Group, then class:
[.17, .13, .34, .07, .12, .17, -.15, .44, -.09, -.02, -.09, .17, -.04, -.29, -.08, .20, .15, .10, .02, -.34, -.20, -.01, .07, -.13, -.27, -.06, .06, -.05, -.10, .21, .35, .01, -.51, -.12]  (57).RP
[.06, .12, .07, .04, -.02, .10, -.03, .15, -.05, -.09, -.02, .07, -.09, .00, -.01, -.18, .03, .05, .06, -.22, -.09, .02, .00, -.04, -.10, .01, .06, -.06, -.07, .05, .13, .08, -.45, -.03]  (57).Zg
[-.04, .02, .28, -.01, .26, .06, -.01, -.09, -.05, .08, -.11, -.10, -.04, -.07, -.04, .57, .08, .07, -.15, .07, -.02, -.07, -.10, -.12, -.07, .04, -.08, -.07, -.01, .04, .08, -.03, .29, .16]  (58).CN
[-.11, -.07, .19, -.39, .07, .10, .10, .13, -.22, .15, -.13, .05, .09, -.11, .06, .08, -.05, .01, -.06, .09, -.19, .04, -.04, .01, -.02, -.20, -.13, .11, .05, -.05, .25, .02, .15, -.03]  (58).PN
[.19, .21, .79, .19, .30, .21, -.16, .50, -.03, .01, -.13, .08, .11, -.64, -.10, .83, .30, .08, -.32, -.40, -.12, -.02, .18, -.33, -.50, .17, -.07, -.24, -.20, .45, .66, -.05, -.24, .00]  (57).Zg
[-.10, -.03, -.02, -.16, .11, -.08, -.05, -.11, -.07, -.03, -.22, -.13, -.01, .05, -.01, -.05, -.04, .11, -.06, .11, -.06, .02, -.14, .07, -.02, .11, -.13, -.12, .15, .04, .16, .01, -.02, .02]  (58).GZ
[-.09, .06, .22, -.05, -.06, .09, .04, -.06, -.04, .06, .16, .16, -.06, .19, .01, -.02, .00, -.08, .10, .10, .03, -.01, .01, -.21, .27, -.25, .04, .23, -.23, -.14, -.14, -.05, .30, .02]  (55).JM
[-.06, -.02, .11, -.03, .10, .12, .05, .12, -.12, .14, -.12, .02, .05, -.01, .05, .05, -.07, .10, -.03, .09, -.19, .06, -.06, .03, .02, -.05, -.06, .10, .05, -.04, .16, .03, .09, .02]  (58).GZ
[.09, .01, .10, -.02, .15, .07, -.12, .21, -.06, .10, -.03, .13, .03, -.21, -.11, -.10, .11, .07, .16, -.12, -.21, -.02, -.09, -.16, -.11, .03, .03, .10, -.04, .02, .15, .05, -.28, -.12]  (61).ZS
[.00, .03, .36, -.04, .24, .05, -.01, .06, -.07, .11, -.03, .00, .10, -.16, .02, .67, .06, .02, -.14, .02, -.06, -.04, .03, -.22, -.04, -.04, -.08, .04, -.12, .06, .12, -.02, .31, .04]  (58).CN
[.07, .08, .09, -.02, -.05, .13, -.14, .27, -.05, -.05, -.08, .16, -.17, -.03, -.03, -.34, .03, .07, .06, -.28, -.12, -.04, -.02, -.03, -.09, -.05, .04, -.07, -.03, .08, .25, .04, -.58, -.04]  (57).RP
[.01, .04, .00, -.08, -.19, -.01, .14, .09, .03, -.01, .18, .09, .06, .12, .18, .10, -.09, -.03, -.04, .00, .09, -.04, .17, .04, .06, -.15, .00, .06, -.09, -.06, -.01, -.03, .08, .06]  (55).Gl
[-.04, -.01, .25, -.15, .15, -.03, .00, .06, -.09, .10, -.18, -.06, .07, -.16, -.02, .44, .13, .05, -.15, .07, -.11, -.02, -.10, -.07, -.11, .03, -.12, -.07, .02, .08, .21, .03, .14, .00]  (58).CN
[.22, .06, .09, .05, .02, .06, -.08, .22, -.03, .00, -.04, .17, -.11, -.13, -.08, -.27, .08, .07, .08, -.17, -.16, -.03, -.01, -.11, -.14, -.04, .06, .05, -.03, .10, .19, .03, -.41, -.08]  (57).RP
[-.09, -.01, .16, -.14, .11, .02, -.02, -.09, -.10, .03, -.13, -.04, .00, -.04, -.05, .21, .01, .04, -.08, .14, -.04, .05, -.16, .04, .02, .01, -.07, .01, .02, .00, .00, -.01, .22, .00]  (58).CN
[.09, -.05, .00, -.12, .01, .05, -.03, .25, -.07, .16, .01, .13, .00, -.16, -.15, -.49, .09, .05, .20, -.05, -.25, -.03, -.07, -.05, -.04, -.15, .06, .29, .03, -.02, .16, .06, -.30, -.10]  (61).SL
[-.04, .13, .21, .08, -.08, .03, .01, .06, -.02, -.07, .12, .05, .04, .07, -.01, .34, .04, -.03, -.11, .01, .15, -.01, .13, -.10, .05, -.04, -.02, -.03, -.13, .16, .06, -.04, .07, .03]  (55).MJ
[-.07, -.05, .18, -.29, .14, .03, .09, .11, -.11, .10, -.13, .01, .09, -.14, .01, .12, -.01, .09, -.15, .15, -.11, .06, -.04, .02, -.02, -.07, -.12, .06, .08, .04, .25, .03, .17, -.04]  (58).GZ
[.03, .13, .09, -.01, -.14, .13, -.04, .13, -.14, -.08, .00, .13, -.15, .21, .12, -.36, -.12, .07, .12, -.20, -.10, -.01, -.02, .04, -.05, -.14, -.05, -.09, -.11, -.04, .09, -.01, -.39, .03]  (57).Zg
[-.02, -.01, .18, -.22, .22, .08, .03, .06, -.11, .16, -.22, -.04, -.02, -.20, .03, .21, .01, .08, -.07, .02, -.21, .00, -.15, -.04, -.15, -.06, -.06, -.02, .05, .04, .18, .06, .05, .03]  (58).GZ
[.08, .12, .48, .23, .13, .03, -.16, .23, .03, -.09, .09, .10, .09, -.29, -.04, .83, .23, -.04, -.20, -.06, .09, -.01, .20, -.25, -.12, .06, .00, -.10, -.21, .26, .27, -.11, -.03, .05]  (55).MJ
[-.13, -.01, -.15, -.21, -.22, .07, .14, -.06, -.04, .05, .11, .10, -.07, .29, .17, -.20, -.20, -.07, .03, .13, .01, .02, .02, .19, .14, -.24, -.02, .18, -.01, -.22, -.21, .00, .22, .13]  (55).Gl
[-.03, .07, -.16, -.26, -.26, .14, .06, .15, -.05, -.01, .02, .17, -.21, .37, .11, -.70, -.19, .01, .13, -.09, -.11, .00, .00, .10, .07, -.20, .05, .08, -.14, -.13, .00, .05, -.35, .12]  (57).Zg
[.13, -.05, .12, -.01, .23, .07, -.05, .22, -.06, .15, -.03, .07, .01, -.28, -.08, -.07, .19, .10, .16, -.16, -.28, .01, -.04, -.13, -.11, -.03, .07, .14, -.03, .04, .17, .08, -.20, -.09]  (61).ZS
[-.11, -.03, .12, -.26, .17, -.01, .02, -.05, -.08, .09, -.25, -.09, .09, -.10, .05, .32, -.08, .07, -.14, .12, -.07, .19, -.08, .05, -.03, -.08, -.13, -.04, .08, -.05, .12, .05, .25, .04]  (58).GZ
[.09, -.03, .00, .00, .15, -.03, .07, .18, -.01, .16, .09, .07, .10, -.17, -.09, -.13, .12, .03, .19, -.04, -.19, -.07, -.03, -.06, -.18, -.07, .05, .22, .04, .01, .00, .09, -.09, -.05]  (61).PM
